Here is a tiny trained network, its code and every weight. The questions are about switching its units off for an input and a target symbol, where a switched-off unit gives its printed mean instead of its output.

import numpy as np


def w(rows, s, z=0):
    codes = np.array(rows[::2]) - 128.0
    scale = np.full(codes.shape[1], s)
    scale[-1] = z or s
    return codes * scale


def f(y):
    return np.maximum(y, 0)


def softmax(a):
    e = np.exp(a - a.max(-1, keepdims=True))
    return e / e.sum(-1, keepdims=True)


def log_softmax(a):
    a = a - a.max(-1, keepdims=True)
    return a - np.log(np.exp(a).sum(-1, keepdims=True))


def net(x, mask):
    ids = ['αδστφω'.index(c) for c in x.split()]
    T = len(ids)
    res = E[ids] + P[:T]
    u = 0
    for l in range(2):
        r = res
        for j in range(3):
            rows = slice(2 * j, 2 * j + 2)
            q, k, v = (r @ M[l][rows].T for M in (Q, K, V))
            z = softmax(np.where(np.tri(T) > 0, q @ k.T / 2**0.5, -1e9)) @ v
            o = O[l][rows]
            res = res + np.where(mask[u + j], z, o[:, -1]) @ o[:, :-1]
        u += 3
        y = f(res @ A[l][:, :-1].T + A[l][:, -1])
        res = res + np.where(mask[u : u + 8], y, B[l][:, -1]) @ B[l][:, :-1]
        u += 8
    return log_softmax(res[-1] @ U[:, :-1].T + U[:, -1])


Q, K, V, O, A, B = {}, {}, {}, {}, {}, {}
E = w([
[191,127,172,75,139,195,132,171],'α',
[44,129,108,184,133,127,158,204],'δ',
[148,153,225,171,67,129,155,74],'σ',
[64,158,121,190,143,171,65,88],'τ',
[173,233,65,132,176,63,163,148],'φ',
[162,58,102,139,65,9,197,146],'ω',
],0.016)
P = w([
[25,99,124,23,156,124,168,95],'0',
[62,185,146,29,92,140,151,131],'1',
[100,132,158,72,174,55,120,138],'2',
[140,163,142,100,123,92,92,157],'3',
[171,157,135,133,130,104,94,160],'4',
[191,147,123,172,127,122,92,156],'5',
[214,138,109,210,137,144,98,155],'6',
[231,131,93,230,137,171,97,146],'7',
[250,123,68,255,135,190,104,142],'8',
],0.0095)
Q[0] = w([
[157,144,121,52,103,142,168,143],'L0H0',
[82,80,156,132,111,102,128,97],'L0H0',
[141,84,154,5,154,168,106,95],'L0H1',
[133,70,110,72,155,120,140,115],'L0H1',
[160,112,118,122,155,103,138,154],'L0H2',
[168,123,133,91,146,101,187,137],'L0H2',
],0.02)
K[0] = w([
[61,170,143,109,110,115,186,145],'L0H0',
[169,154,122,62,74,147,93,61],'L0H0',
[36,152,34,107,112,73,164,154],'L0H1',
[8,135,88,120,145,143,87,135],'L0H1',
[190,96,173,141,112,117,138,105],'L0H2',
[206,137,183,68,119,153,138,69],'L0H2',
],0.014)
V[0] = w([
[161,69,119,126,79,99,110,110],'L0H0',
[107,99,176,202,166,189,166,253],'L0H0',
[99,169,130,222,102,54,154,88],'L0H1',
[156,169,204,127,119,157,167,71],'L0H1',
[126,136,71,98,224,124,167,111],'L0H2',
[113,128,100,169,82,74,185,204],'L0H2',
],0.0065)
O[0] = w([
[168,95,126,118,225,54,133,101,59],'L0H0',
[46,206,139,201,86,165,192,165,254],'L0H0',
[77,171,2,117,95,91,180,71,124],'L0H1',
[132,191,206,141,143,110,187,115,204],'L0H1',
[135,91,116,109,165,102,118,59,127],'L0H2',
[174,220,65,78,44,107,43,141,232],'L0H2',
],0.0067,0.0048)
A[0] = w([
[71,100,46,87,160,140,147,174,133],'L0N0',
[82,116,133,145,78,184,50,107,123],'L0N1',
[116,104,223,120,90,124,105,206,151],'L0N2',
[96,158,130,181,159,130,79,203,178],'L0N3',
[233,173,103,2,177,156,86,126,19],'L0N4',
[60,138,169,80,81,103,149,192,253],'L0N5',
[115,177,87,159,159,141,126,125,68],'L0N6',
[98,140,146,82,168,159,230,163,190],'L0N7',
],0.0078,0.0037)
B[0] = w([
[107,153,61,110,138,118,104,64,166],'L0N0',
[115,136,169,159,124,170,119,111,164],'L0N1',
[146,123,110,92,89,140,107,109,207],'L0N2',
[160,132,139,74,122,190,156,125,254],'L0N3',
[245,76,150,100,140,106,84,111,146],'L0N4',
[119,95,101,68,122,122,161,94,254],'L0N5',
[175,161,176,138,135,106,147,139,173],'L0N6',
[99,146,163,81,83,110,113,144,198],'L0N7',
],0.011,0.0094)
Q[1] = w([
[135,64,101,135,215,67,143,107],'L1H0',
[42,152,120,153,199,122,84,59],'L1H0',
[85,86,59,192,217,139,96,139],'L1H1',
[91,113,123,151,254,46,56,133],'L1H1',
[78,127,171,159,117,168,210,168],'L1H2',
[131,56,1,209,175,84,56,116],'L1H2',
],0.0092)
K[1] = w([
[95,104,138,70,123,128,109,101],'L1H0',
[61,112,81,51,193,111,140,144],'L1H0',
[57,201,151,53,183,134,79,86],'L1H1',
[118,124,128,5,192,130,110,51],'L1H1',
[125,182,109,213,154,184,98,125],'L1H2',
[103,69,146,111,40,86,119,50],'L1H2',
],0.011)
V[1] = w([
[224,41,195,170,73,114,156,70],'L1H0',
[153,101,89,83,76,189,100,253],'L1H0',
[67,254,176,113,130,194,92,120],'L1H1',
[96,162,139,185,116,163,129,137],'L1H1',
[74,56,30,56,43,137,134,160],'L1H2',
[191,145,99,98,129,82,175,206],'L1H2',
],0.0066)
O[1] = w([
[66,138,72,127,231,134,161,155,130],'L1H0',
[165,33,59,110,52,114,185,80,192],'L1H0',
[128,153,151,90,254,129,145,52,227],'L1H1',
[158,144,111,84,226,130,117,143,93],'L1H1',
[142,111,67,255,225,172,120,161,253],'L1H2',
[70,94,195,194,82,134,251,107,215],'L1H2',
],0.0065)
A[1] = w([
[152,105,70,98,174,178,99,139,172],'L1N0',
[163,167,108,161,156,73,116,254,209],'L1N1',
[53,161,139,165,169,187,97,130,109],'L1N2',
[146,157,171,83,114,115,114,124,2],'L1N3',
[71,145,114,121,167,127,123,190,52],'L1N4',
[144,116,170,105,153,68,145,174,6],'L1N5',
[180,117,134,179,122,107,110,38,127],'L1N6',
[106,149,151,195,163,124,82,96,45],'L1N7',
],0.0093,0.0038)
B[1] = w([
[165,122,70,163,171,159,135,194,254],'L1N0',
[103,105,169,121,71,71,81,3,201],'L1N1',
[145,60,211,151,162,68,153,177,238],'L1N2',
[126,78,141,172,46,102,64,137,214],'L1N3',
[128,173,190,145,122,50,87,210,163],'L1N4',
[158,102,133,175,102,221,188,74,145],'L1N5',
[117,161,90,79,132,33,110,172,182],'L1N6',
[51,131,112,132,136,74,168,193,161],'L1N7',
],0.0081,0.0053)
U = w([
[253,11,190,157,121,176,129,137,197],'α',
[143,131,24,171,178,201,183,22,134],'δ',
[142,110,139,165,184,92,168,211,31],'σ',
[224,177,74,52,122,75,73,150,45],'τ',
[35,153,167,114,113,130,161,11,255],'φ',
[104,105,106,226,43,138,97,175,42],'ω',
],0.0058,0.0034)

Each question gives the input, a string of symbols that net reads in full, and the target symbol t.
The units are the heads (2 rows each of Q, K, V and O) and the neurons (one row each of A and B). Each row of codes is followed by its name. A weight is (code - 128) times the scale printed after its matrix; where a second scale follows, it is the last column's (O, A, B and U).
mask holds one flag per unit, layer by layer, with each layer's heads first. A switched-off unit (its flag False) gives its mean, the last column of its rows in O or B, instead of its output. The means were averaged over made-up inputs and are rounded, as every weight is.
A unit's drop is (log p(t) with every unit on - log p(t) with that unit switched off) / (log p(t) with every unit on - log p(t) with every unit switched off).
The circuit of an input: a set's keep is (log p(t) with only the set's units on - log p(t) with every unit switched off) / (log p(t) with every unit on - log p(t) with every unit switched off). Starting from the 12 units with the biggest drops (on a tie, the unit counted first), units are removed one at a time, each time the one whose removal leaves the highest keep (on an exact tie, the one counted first), for as long as the keep stays at least 0.8.
circuit, biggest first: the units of the circuit, biggest drop first
most important unit: the unit with the biggest drop
top k neurons: the k neurons with the biggest drops, biggest first
top k neurons in layer l: the k neurons of layer l with the biggest drops, biggest first
which heads matter: for each layer, one digit per head in row order, 1 if its drop is at least 0.15 and else 0, layers parted by /
input δ α δ σ ω, target φ: circuit, biggest first : L1N1, L1H0, L0N3
input δ τ δ τ, target σ: which heads matter : 111 / 011
input ω δ τ φ φ δ δ φ τ, target φ: top 2 neurons in layer 0 : L0N6, L0N1
input σ τ δ δ δ ω φ α, target ω: top 2 neurons : L0N3, L0N7
input ω ω α δ δ α τ δ, target τ: circuit, biggest first : L1H2, L0N5, L0N1
input σ α δ δ φ σ σ σ, target φ: circuit, biggest first : L1H2, L0H1
input τ δ δ ω τ, target σ: which heads matter : 110 / 001
input α ω δ δ α α σ σ, target φ: circuit, biggest first : L0H1, L1N0
input δ δ ω ω, target ω: which heads matter : 000 / 010
input σ δ ω ω, target ω: which heads matter : 000 / 011
input α α δ ω σ, target ω: circuit, biggest first : L1H1
input σ α τ φ φ σ δ ω τ, target ω: circuit, biggest first : L1H1, L0H2
input δ δ δ α δ δ σ ω α, target ω: circuit, biggest first : L1H1, L0H0
input δ δ δ α σ ω δ ω, target φ: circuit, biggest first : L1N1, L1H0, L0H1, L0N3
input ω δ τ, target ω: circuit, biggest first : L1H1, L0N5
input α δ δ τ δ δ τ σ, target τ: circuit, biggest first : L1H2, L0N5, L1N6
input α σ α ω φ τ, target α: most important unit : L0H2
input α δ σ, target σ: top 3 neurons in layer 0 : L0N5, L0N7, L0N3
input σ α σ δ φ, target φ: which heads matter : 000 / 000
input ω α δ δ τ δ α τ, target τ: most important unit : L1H2
input ω σ δ, target ω: circuit, biggest first : L1H1, L0H0
input δ δ δ σ δ α φ δ, target φ: top 3 neurons : L1N0, L1N2, L0N6
input δ α δ δ τ δ τ δ α, target τ: top 2 neurons : L0N5, L0N1
input δ τ δ δ, target τ: circuit, biggest first : L1H2, L0N5, L0N1, L0N7
input δ σ φ α, target φ: which heads matter : 101 / 001
input σ ω τ α δ α α, target δ: which heads matter : 110 / 110
input φ τ δ α δ, target α: which heads matter : 010 / 000
input φ δ α δ φ δ δ φ τ, target α: most important unit : L0H1
